Below are the code and all the weights of a small trained network. Each question names an input and a class and asks about switching units off, where a switched-off unit gives its printed mean instead of its output.

import numpy as np


def w(rows, s, z=0):
    codes = np.array(rows[::2]) - 128.0
    scale = np.full(codes.shape[1], s)
    scale[-1] = z or s
    return codes * scale


def norm(h):
    return h / np.sqrt((h * h).mean(-1, keepdims=True) + 1e-5)


def f(y):
    return np.maximum(y, 0)


def log_softmax(a):
    a = a - a.max(-1, keepdims=True)
    return a - np.log(np.exp(a).sum(-1, keepdims=True))


def net(x, mask):
    res = np.array(x, float).reshape(1, 2) / 4 @ E
    u = 0
    for l in range(2):
        y = f(norm(res) @ A[l][:, :-1].T + A[l][:, -1])
        res = res + np.where(mask[u : u + 9], y, B[l][:, -1]) @ B[l][:, :-1]
        u += 9
    return log_softmax(norm(res)[-1] @ U[:, :-1].T + U[:, -1])


A, B = {}, {}
E = w([
[204,195,254,8,110],'x0',
[145,166,40,36,148],'x1',
],0.0028)
A[0] = w([
[223,189,242,96,135,24],'L0N1',
[106,95,173,169,58,145],'L0N2',
[233,143,221,90,75,60],'L0N3',
[171,182,165,40,159,223],'L0N4',
[85,102,161,167,116,141],'L0N5',
[105,141,130,120,130,98],'L0N6',
[181,134,139,71,138,198],'L0N7',
[109,79,170,171,130,28],'L0N8',
[97,98,1,141,142,3],'L0N9',
],0.0048,0.0024)
B[0] = w([
[184,254,165,141,87,231],'L0N1',
[71,69,113,104,151,178],'L0N2',
[189,239,121,115,141,227],'L0N3',
[98,148,129,120,22,255],'L0N4',
[95,97,126,79,147,169],'L0N5',
[128,119,154,169,109,128],'L0N6',
[73,153,150,164,81,207],'L0N7',
[97,69,132,129,162,151],'L0N8',
[214,227,193,166,155,195],'L0N9',
],0.005,0.0048)
A[1] = w([
[40,17,84,2,26,11],'L1N1',
[242,131,167,161,231,113],'L1N2',
[253,119,84,152,203,4],'L1N3',
[171,80,243,159,116,69],'L1N4',
[137,37,129,236,99,131],'L1N5',
[224,219,113,75,92,124],'L1N6',
[152,204,32,193,127,84],'L1N7',
[132,4,159,125,108,86],'L1N8',
[68,81,84,32,70,61],'L1N9',
],0.0043,0.0022)
B[1] = w([
[106,61,35,165,198,143],'L1N1',
[87,61,21,192,154,158],'L1N2',
[157,142,54,234,142,153],'L1N3',
[201,140,40,47,188,143],'L1N4',
[116,122,172,3,110,176],'L1N5',
[101,99,186,92,73,254],'L1N6',
[170,168,203,100,86,194],'L1N7',
[138,228,138,243,123,153],'L1N8',
[136,36,81,161,230,137],'L1N9',
],0.0051,0.0049)
U = w([
[22,19,146,167,209,203],'0',
[159,83,133,130,146,18],'1',
[140,202,197,83,39,207],'2',
[174,126,181,84,251,86],'3',
[164,80,132,129,147,1],'4',
[82,88,56,81,90,62],'5',
[189,174,62,252,168,181],'6',
],0.014,0.0057)

Each question gives the input, the list of numbers given to net, and the class t.
The units are the neurons (one row each of A and B). Each row of codes is followed by its name. A weight is (code - 128) times the scale printed after its matrix; where a second scale follows, it is the last column's (A, B and U).
mask holds one flag per neuron, layer by layer. A switched-off neuron (its flag False) gives its mean, the last column of its row in B, instead of its output. The means were averaged over made-up inputs and are rounded, as every weight is.
A unit's drop is (log p(t) with every unit on - log p(t) with that unit switched off) / (log p(t) with every unit on - log p(t) with every unit switched off).
The circuit of an input: a set's keep is (log p(t) with only the set's units on - log p(t) with every unit switched off) / (log p(t) with every unit on - log p(t) with every unit switched off). Starting from the 12 units with the biggest drops (on a tie, the unit counted first), units are removed one at a time, each time the one whose removal leaves the highest keep (on an exact tie, the one counted first), for as long as the keep stays at least 0.8.
circuit, biggest first: the units of the circuit, biggest drop first
top k neurons: the k neurons with the biggest drops, biggest first
k most important neurons of layer l: the k neurons of layer l with the biggest drops, biggest first
drop of u: that unit's drop, to one decimal
input [-2,4], class 6: circuit, biggest first	[L0N4 L0N9 L1N2]
input [-3,5], class 6: top neuron	[L0N4]
input [-1,2], class 6: 4 most important neurons of layer 0	[L0N9 L0N4 L0N1 L0N7]
input [-4,-2], class 0: circuit, biggest first	[L0N1 L0N3]
input [-3,-1], class 0: circuit, biggest first	[L0N1 L0N3]
input [1,6], class 5: top 3 neurons	[L0N1 L0N3 L0N9]
input [-5,1], class 6: top 2 neurons	[L0N9 L0N4]
input [-4,2], class 6: top 2 neurons	[L0N4 L0N9]
input [-7,-1], class 0: 2 most important neurons of layer 1	[L1N5 L1N8]
input [-3,4], class 6: drop of L0N4	1.1
input [-4,5], class 6: drop of L0N4	1.3
input [-3,3], class 6: drop of L0N4	0.9
input [-5,6], class 6: drop of L0N4	1.5
